Each row is followed by its class.
[-26 -56 -59 -15  19  21 -12  55 -79  83 -83 -30 -16  60  35  16 -42 -13
   5  80  25 -15 -45 -65  35  -5 -32 -36 -24   7 -42 -26  17]
mero
[ -76   38  -29    1   45  -28   88   20  -43    5   12  -35   31   25
   50   43    8  -23   14  -54    6   68  -78  -55  -87   48 -114    9
  -22  -69   18   16  -30]
Seso
[ 72  -8  40 -18 -15  15 -45 -11  64   7   0  13 -13 -25  11 -28  13  23
  -7  12 -26 -22  51  65  66 -30  79 -14   7  41 -10  -1  20]
roza
[-46 -28 -27 -42 -16 -48  24  68 -39   4 -47 -25 -26  19 -13  19 -40 -44
 -32  45  27  41 -55 -59   8 -13 -57  29 -47 -20 -10  15 -24]
petu
[ -6 -19 -44 -16  11   9   0  34 -32  39 -42 -14  -7  23  18  22   5 -11
   2  41  14 -23 -33 -28  32 -25 -11   9 -17   8   6  -5  34]
vusa
[-10   7 -36 -14  31 -22  50  41 -22   8   5 -18  17 -14  -9  24   2 -13
   1  17  13   1 -15 -49 -28  -7 -60  39 -29 -39  30  19   2]
vusa
[ 43  38  58  19  23 -25  34 -21  60 -40  55   6  27 -69 -26 -36  10  33
  21 -53 -26  23  43   4 -65  31 -28  28   8 -14  18  24 -55]
fazo
[ 13 -16 -29 -43 -22   4 -12  38  -8  -1 -32 -16 -20  25  16   4  11 -28
 -29  42  19 -12 -16   9  77 -56  40  -7 -36  27   2   4  30]
safa
[-38 -29 -32 -30  34 -15  43  56 -73  41 -55 -48   4  46  38  23 -43 -26
   5  33  13  34 -49 -61 -32   7 -67 -13 -35 -35 -27  -7 -21]
fazo
[-21 -19  13  14 -10 -20 -22   2   7  11 -31  10 -29   1 -19   4 -21   2
   3   8  12  24 -42 -39   2  29 -15  11   1  30 -28   3 -25]
Bifi
[-69 -50 -59 -23 -43 -22 -31  40 -57  47 -73  -9 -52  58  -5  43 -29 -36
 -24  65  28   8 -97 -39  64 -14  -4   8 -11  29 -40   0  22]
zif
[ 26  40  82  22  25  12   8 -48  59 -26  40   4  30 -40  34 -29   9  37
  29 -88 -51  52  36  19 -73  63 -22 -27  27 -14   9   9 -53]
bedil
[ 19  12 -18 -15  57  29  50  28 -13  38 -19 -47  39  13  72  10  17   6
  33 -13  -8  11  -4 -45 -28   6 -56 -25 -26 -27  16 -12   1]
vusa
[ 50   6  22 -22   9 -14   6  18  49  -6   5 -17  13 -34  -2 -29  -7  15
   3  -7   1  11  25 -15   6  -3 -13   6 -27  10 -10   2 -26]
zif
[-32 -22 -61   2   9  15  -8  12 -52  47 -19   5 -12  39  28  36   8  -9
   4  39   7 -26 -31  -5  41 -17  12 -12  10  -5   3  -2  47]
mero
[ 14  39   6  17  27  11  22 -29  33  -7  37   1  23 -19  31  -2  31  24
  20 -48 -29   9  19  13 -21   9  -1  -4  23 -20  29   7   3]
petu
[-11  14   6  56  31  26 -23 -50  -3  26  27  28  -1  -1  15  11   9  38
  37 -23 -40  -7  14  17 -32  30  32 -17  65  -8  -1  -1  18]
Bifi
[ -8  -8  49  -9   1  -1  -8   4  30  13 -49 -24  -8   8  40 -17 -19  10
  12 -23   3  53 -44 -38  -4  39 -36 -35 -11  36 -45  -7 -51]
lapop
[ 74  -2  52  37  -6   7 -65 -44  78  12  41  47 -12 -65 -63 -34   9  57
   2   5 -36 -48  79  70  27  -2  85  23  46  39  -9  10  17]
roza
[ -8  27  23   8   3 -26  37  -6   9 -23  -5 -20   6 -14   9   7   5  -2
  16 -45   1  49 -43 -40 -39  30 -72  14 -14  -8  -4   9 -45]
fazo
[  3 -28 -16 -32   9   7 -14  35 -14  36 -36 -23 -14  23  29  -7 -27   1
  -4  52   1   2  -7 -11  40 -18  24 -22  -9  14 -32   3  17]
lapop
[ 31  22 -60 -13  77  36  70  40 -36  44   0 -36  58  12  50  -2  19   5
  25   8  19 -24  25 -45 -31 -11 -45 -19 -32 -45  36 -12  16]
safa
[104  12 -10 -35  -3   6 -13  15  67 -25  47  -2  18 -54 -20 -38  30  16
 -16  33 -15 -44 109  53  77 -86  84  21 -21   3  38  10  43]
petu
[-22 -19 -58 -47  10 -47  37  81 -33  11 -34 -39   4   7 -24  19 -18 -44
 -31  52  49  14 -46 -65  10 -28 -63  44 -76 -24  -4   8  -8]
Seso
[-19 -33  -8  -5 -16  15 -44   8 -12  41 -79  -8 -29  44  42  12  -6  -2
  -6  17  14  14 -70 -27  45  15  -6 -30  -6  49 -41 -14  10]
bedil
[ 14   2  28   3  36   5  15   8  13  30 -25 -17  12  -5  27  -3 -12  23
  18 -14  -7  21  -1 -24 -27  38 -29 -22  -7  -1 -20  -8 -33]
roza
[-40  -5   7  16  34   0  16  -5 -32  29  15  13  -3   3  -3  19 -20  14
  20  -2 -27   9 -15 -17 -64  47 -32  13  32 -34   4  22 -11]
vusa
[ 30 -13 -14 -30  33  20  12  34  -4  45 -36 -29   8  24  57   1  -4   3
   4  19  -3  -3   4   0  24 -14   4 -33 -24  -2 -11 -12  13]
roza
[-12  10 -55 -17  51  22  41  24 -34  41 -10 -38  26  37  70  21  18  -6
  19  10   2  -9 -18 -18   1 -19 -14 -25  -6 -32  16  -4  35]
lapop
[-18  11  20 -22  36  -6  51  21  -3   6 -14 -46  24  14  88   1  -5  -9
  12 -21  -2  47 -31 -27 -32  16 -49 -35 -34 -14  -5  -7 -25]
gaman
[-89  10 -57  16  33 -29  50   8 -71  30   7  18  -8  27  -7  58 -10 -16
  18 -13   3  32 -79 -47 -73  45 -74  33  26 -59  17  28 -10]
zif
[-21  12   8 -23   5 -20  31  15  -3   1 -14 -31   7  12  38   7 -11  -9
   8 -29   0  47 -40 -27 -20  20 -46 -13 -20 -13 -16  -1 -28]
zif
[ 19  -4 -22 -45 -41 -50  -2  46  37 -30 -25 -23  -6 -27 -31  -5  -1 -26
 -35  16  37   5 -23 -23  64 -49 -10  39 -58  23 -11   2  -3]
zif
[ 15 -15  21   4 -19 -18 -35  -4  26  -1   2  28 -27 -29 -45  -2   0  10
  -3  20 -13  -9  -4  10  22  -7  19  34  11  25  -3  21   2]
vusa
[-41  -9 -96  -4  38 -30  58  47 -87  29  11   1   6  13 -34  48  -2 -32
   2  48  13 -22 -23 -31 -32 -25 -42  61  -5 -76  39  28  32]
fazo
[-24 -34 -34  21   6  -2 -31   6 -36  42 -28  24 -28  14 -26  21 -14  -1
  10  43  10 -18 -31 -25  32   6  -5   3  16   9 -13   6  13]
mero
[  2  -8  31   1 -34 -41 -25  -2  46 -19  -2  22 -29 -38 -62 -15 -10   6
 -20   7   2  21 -10  -9  19   5  -1  36  -3  29  -9  20 -31]
petu
[  8  13 -59 -16  57  -4  64  41 -25  20  -4 -34  40   1  26  13   8 -13
  19  14  23  -9  -2 -61 -27 -15 -52   3 -37 -43  27  -6   7]
Bifi
[  4   6  27  22 -18 -10 -27 -26  41 -16   2  11 -18 -17   7   6  23   7
   2 -16  -1  14 -24  10  33  -3  12   6   4  37  -7   7   3]
gaman
[-25  -7 -95 -36  19  -4  48  59 -71  31 -42 -42   5  52  50  39  14 -39
  -2  40  23  -8 -55 -35  31 -47 -35  12 -38 -32  18  -5  43]
fazo
[-22 -31  17  -5 -59  -8 -74 -14  18   9 -32  26 -57  12 -22   1 -12   0
 -23  30  -3   2 -32  30  78 -14  63   0  27  59 -40   9  19]
lapop
[-32 -31   9  -3  -4 -22 -20  25 -12  29 -57 -10 -31  16 -10   3 -39  -7
  -4  34  15  19 -58 -44  10  20 -28   3  -5  26 -40   2 -25]
lapop
[ 64  19  29  31 -28   9 -54 -53  80 -32  35  36 -10 -50 -33 -26  51  40
  13 -22 -33 -28  46  62  59 -23  85  19  40  50  12  11  16]
fazo
[  9 -10 -14 -15  26  16  -2  18 -24  34 -10   2   4   5  29   0  -8  10
   6  25 -15  -8   7  -3  -6   3   3  -4   0 -18   0   5  17]
bedil
[  3 -20   9  12  28  10 -12  11 -12  46 -19 -11  -2  13   5  -6 -17  20
  12  21  -1  14  -8 -29 -24  29 -18 -15   0   4 -36  -1 -17]
Seso
[ 66 -16  10 -12 -13  36 -46   3  43  25 -43 -20  -4   3  47 -29  21  17
   9  16  -5 -21  23  14  97 -35  45 -49 -17  60 -21 -31  23]
mero
[ 51 -38  62  -6 -48  -2 -84  -2  66  -3 -28  20 -43 -27 -38 -39 -15  16
 -27  34   0   0  18  25  79 -18  69  -4  -5  86 -45   4 -16]
safa
[-72  22 -12  27  39   9  42  -6 -57  23 -16   1  -1  39  47  42  -1  -9
  24 -42  -6  50 -73 -44 -66  59 -71 -18  22 -37   7  12 -23]
safa
[-76  24   8  38  43 -12  47 -14 -38  30  -9   1   2  23  39  42 -12   7
  29 -57 -18  51 -75 -35 -88  86 -84  -5  29 -42  -3  13 -36]
roza
[-26  13 -76 -16  13   8  32  24 -43  17 -28 -24   6  40  54  39  26 -32
   7   5  16  -3 -45 -26  23 -31 -16  -2 -18 -20  27 -16  41]
Bifi
[ 23   6 -85 -12  65  27  46  44 -43  48 -19 -28  36  26  44   8  17   2
  25  37  22 -38  16 -44   5 -29 -11 -15 -25 -31  30 -19  41]
Bifi
[-33 -41 -22   9  -3  -2 -28  13 -33  43 -67  -6 -33  44   5  17 -17  -1
   4  34  13  13 -59 -32  29  12  -3 -12   8  35 -37  -6  -5]
fazo
[-101   -3  -64  -12   39  -31   81   45 -113   22  -27  -22    2   40
   11   64  -29  -53   19   13   27   43  -92  -87  -66   38 -108    9
  -24  -67   21   20  -27]
mero
[-26 -11  -6   2  11 -25   8  21 -21  18  -9   1  -8  -6 -19  21 -27 -11
  -7  19  -2  10 -16 -12 -18   9 -23  18  -3 -22  -4  13 -10]
roza
[ 21  17  19  -1  36  22  28   1  18  16 -20 -40  29   7  75  -7  16  11
  37 -47  -5  32 -10 -34   0  25 -52 -54 -26  -1  -5 -19 -25]
mero
[  -3   60   -3   46   84   12   78  -37  -27   32   70   19   56  -35
   30   25   29   41   52  -36  -21    0   31  -12 -111   41  -49    4
   33  -71   47    8    7]
gaman
[ 30  33  55  23   2   0   3 -45  61 -22  17   0  10 -33  13 -18  33  30
  29 -69 -28  35   5  11 -17  27 -10  -9  16  23   3   3 -37]
fazo
[ 57   1 112  38  -5  14 -63 -61 114   1  38  26   2 -57 -18 -65  -6  74
  15 -39 -40  17  79  47   0  41  60 -35  48  60 -35   6 -39]
lapop
[-78   1 -33  -5  -2 -62  37  32 -48   1   2  11 -16   0 -38  37 -29 -25
 -11  10  13  28 -65 -40 -40  22 -57  54  -3 -40   4  32 -19]
zif
[-50   7 -59 -12  35 -28  65  46 -60  18   4  -5   6  10  -3  38 -14 -26
  -5  17  13  19 -32 -54 -49   2 -78  42 -16 -73  35  23  -1]
petu
[ 71   7   3 -27 -25 -28 -14  21  65 -37  17   2   7 -63 -45 -31  12   3
 -22  30  12 -29  57  10  60 -61  42  38 -39  20  12  -2   9]
Bifi
[-12  21 -47  -3  42  25  39  19 -34  25 -30 -25  23  29  57  21  19 -11
  15  -7  22   3 -38 -45  -5   0 -43 -22 -17 -13  20 -13   8]
safa
[ 33  37  55  -9  50   4  51   3  36 -13  14 -29  38 -34  40 -26   3  24
  38 -63 -29  36  12 -36 -76  47 -78  -8 -20 -29  11   0 -60]
vusa
[ 14  -4 -13 -28  10  12   5  19  -1  27 -30 -29   0  22  59   5   4  -4
  12   1  -7  10 -23  -7  24 -17  -1 -26 -15   6 -14 -10  11]
zif
[ 18   2 -10 -18  20   6  11  26  10  17 -29 -35   8  11  37  -7   0   2
   9   8  13   5 -17 -31  23  -8 -21 -14 -25   8 -13  -5   0]
lapop
[-19  12  -1  29  18  -1   5 -22   3  14  -6   9  -2   5  11  13   5   9
  22 -27   0  14 -30 -26 -24  30 -23  -6  17   5   0  -3  -8]
Bifi
[ 16  28 -48   0  80   6  80  25 -33  25  13 -35  53   3  31   7  16  10
  38 -10   1  -5  14 -46 -58   6 -66   0 -19 -62  33  -2  -6]
fazo
[ 40  29   7 -17  16  15  22  -4  26 -10  28 -16  21 -17  43   1  33   8
  15 -19 -29  -3  30  25  12 -24  12  -6  -5 -14  34   8  24]
vusa
[-86   4 -57  38  33  -3  28   7 -75  39 -27   7 -14  43  37  57   5 -12
  23   9  11  12 -97 -54 -34  34 -63  12  19 -26   9   8  13]
gaman
[ -7 -66 -39 -20  16  24 -41  50 -48  92 -76 -21 -20  52   9  -2 -38   6
  -6  92  19 -15 -26 -41  33  -3   9 -23 -20  27 -58 -25  10]
Seso
[ 17  23  33  -9  52   1  58  20  22  20 -30 -53  35  -1  75  -4  -3  10
  27 -51  -2  53 -23 -49 -49  46 -86 -36 -37 -15 -11 -13 -52]
roza
[ 24 -30  -9  12  -4  24 -50 -11   1  46 -30  19 -22   7   4  -1   4  13
  16  35  -6 -29  -4   8  61 -12  37 -23  17  41 -18  -9  26]
mero
[-11  -6 -36  28  27   9  -3 -13 -36  29  27  27  -3   2 -23  13   7  19
  21  31 -21 -34  19  18 -11  -4  41  15  45 -13  21  22  29]
fazo
[ 93  41  40 -17  41  26  25 -14  69  -5  26 -25  48 -43  45 -45  31  41
  41 -57 -26   5  61   6 -20   2  -5 -30 -16  -2   5 -14 -24]
zif
[-64 -16  23 -34 -27 -54  27  46 -29  -6 -45 -30 -27   8   5  18 -42 -38
 -19  13   8  56 -85 -51 -22  23 -72  25 -37   2 -20  18 -39]
vusa
[-28  18  60  58  24  -3  -4 -52  18  -3  24  26  -8 -24   8   3  -3  30
  33 -50 -25  39 -23  -9 -69  71 -31  -1  48   4 -12  17 -37]
gaman
